Below are the code and all the weights of a small trained network. Each question names an input and a class and asks about switching units off, where a switched-off unit gives its printed mean instead of its output.

import numpy as np


def w(rows, s, z=0):
    codes = np.array(rows[::2]) - 128.0
    scale = np.full(codes.shape[1], s)
    scale[-1] = z or s
    return codes * scale


def f(y):
    return np.maximum(y, 0)


def log_softmax(a):
    a = a - a.max(-1, keepdims=True)
    return a - np.log(np.exp(a).sum(-1, keepdims=True))


def net(x, mask):
    res = np.array(x, float).reshape(1, 5) / 4 @ E
    y = f(res @ A[0][:, :-1].T + A[0][:, -1])
    res = res + np.where(mask, y, B[0][:, -1]) @ B[0][:, :-1]
    return log_softmax(res[-1] @ U[:, :-1].T + U[:, -1])


A, B = {}, {}
E = w([
[76,138,45,128,57,60,55,126,176,124],'x0',
[138,96,52,183,170,100,196,44,80,35],'x1',
[82,79,40,69,50,67,75,123,131,96],'x2',
[116,25,130,123,250,13,184,255,222,154],'x3',
[133,187,141,254,136,99,83,115,235,134],'x4',
],0.0092)
A[0] = w([
[189,196,155,116,117,169,125,74,93,59,140],'neuron 1',
[220,138,213,154,192,91,218,180,99,205,202],'neuron 2',
[134,62,159,106,81,108,147,184,159,176,156],'neuron 3',
[109,119,128,127,113,95,90,214,168,167,195],'neuron 4',
[80,102,151,90,165,54,147,153,152,174,120],'neuron 5',
[185,135,169,203,178,131,195,80,91,108,233],'neuron 6',
[117,138,187,112,154,153,156,220,172,192,161],'neuron 7',
[103,145,69,164,78,92,127,116,111,78,190],'neuron 8',
[121,80,57,76,98,123,213,89,17,90,234],'neuron 9',
[145,124,64,163,51,72,1,154,56,173,173],'neuron 10',
[41,128,76,74,68,118,53,74,139,106,255],'neuron 11',
[59,223,160,163,63,108,25,63,192,130,182],'neuron 12',
[142,109,118,199,184,93,192,53,120,100,172],'neuron 13',
],0.01,0.0035)
B[0] = w([
[179,113,131,140,99,157,159,85,166,124,199],'neuron 1',
[81,5,186,130,199,143,118,148,170,153,254],'neuron 2',
[121,117,157,56,104,110,63,144,86,122,190],'neuron 3',
[107,140,165,131,163,106,61,129,72,141,204],'neuron 4',
[129,125,141,100,153,121,95,130,81,112,203],'neuron 5',
[127,105,153,114,159,122,136,82,202,74,219],'neuron 6',
[54,58,197,121,145,185,86,195,123,166,217],'neuron 7',
[137,185,104,150,145,125,158,165,128,114,189],'neuron 8',
[197,121,111,110,120,151,195,159,111,129,242],'neuron 9',
[101,163,67,138,75,112,81,133,116,164,218],'neuron 10',
[154,189,91,127,73,125,121,196,86,143,238],'neuron 11',
[156,152,122,169,106,111,65,119,209,199,243],'neuron 12',
[145,55,114,184,153,33,158,109,160,90,204],'neuron 13',
],0.013,0.017)
U = w([
[165,154,177,166,107,200,100,26,229,124,102],'0',
[191,152,85,56,82,220,244,134,94,116,232],'1',
[56,37,228,119,226,217,113,157,149,179,178],'2',
[127,245,86,209,81,122,58,129,173,224,66],'3',
[150,75,112,182,208,69,201,56,185,1,199],'4',
[99,159,103,48,98,99,42,129,43,83,6],'5',
],0.0086,0.0012)

Each question gives the input, the list of numbers given to net, and the class t.
The units are the neurons (one row each of A and B). Each row of codes is followed by its name. A weight is (code - 128) times the scale printed after its matrix; where a second scale follows, it is the last column's (A, B and U).
mask holds one flag per neuron, in row order. A switched-off neuron (its flag False) gives its mean, the last column of its row in B, instead of its output. The means were averaged over made-up inputs and are rounded, as every weight is.
A unit's drop is (log p(t) with every unit on - log p(t) with that unit switched off) / (log p(t) with every unit on - log p(t) with every unit switched off).
The circuit of an input: a set's keep is (log p(t) with only the set's units on - log p(t) with every unit switched off) / (log p(t) with every unit on - log p(t) with every unit switched off). Starting from the 12 units with the biggest drops (on a tie, the unit counted first), units are removed one at a time, each time the one whose removal leaves the highest keep (on an exact tie, the one counted first), for as long as the keep stays at least 0.8.
units of the circuit, in order: the units of the circuit, biggest drop first
k most important neurons: the k neurons with the biggest drops, biggest first
drop of u: that unit's drop, to one decimal
input [-5,-1,3,-6,1], class 0: units of the circuit, in order -> neuron 1
input [-1,-7,-5,-5,6], class 0: 2 most important neurons -> neuron 12; neuron 11
input [8,-2,1,8,7], class 3: 4 most important neurons -> neuron 12; neuron 2; neuron 10; neuron 6
input [4,-5,8,8,7], class 5: 2 most important neurons -> neuron 3; neuron 5
input [1,5,1,7,-8], class 4: 2 most important neurons -> neuron 7; neuron 11
input [3,-1,8,0,-3], class 3: 2 most important neurons -> neuron 10; neuron 11
input [-2,-4,-6,-7,-7], class 1: 2 most important neurons -> neuron 12; neuron 1
input [-1,-8,7,6,-7], class 5: 2 most important neurons -> neuron 3; neuron 2
input [5,-1,-4,-1,-4], class 3: 2 most important neurons -> neuron 2; neuron 9
input [-5,4,-8,-1,0], class 4: 2 most important neurons -> neuron 13; neuron 6
input [-7,5,7,-1,-3], class 1: 2 most important neurons -> neuron 9; neuron 2
input [7,-8,5,3,-2], class 5: drop of neuron 5 -> 0.2
input [1,3,1,1,6], class 4: drop of neuron 10 -> 0.6
input [3,1,5,1,-8], class 1: units of the circuit, in order -> neuron 9
input [1,7,-6,-1,1], class 4: drop of neuron 12 -> 0.0
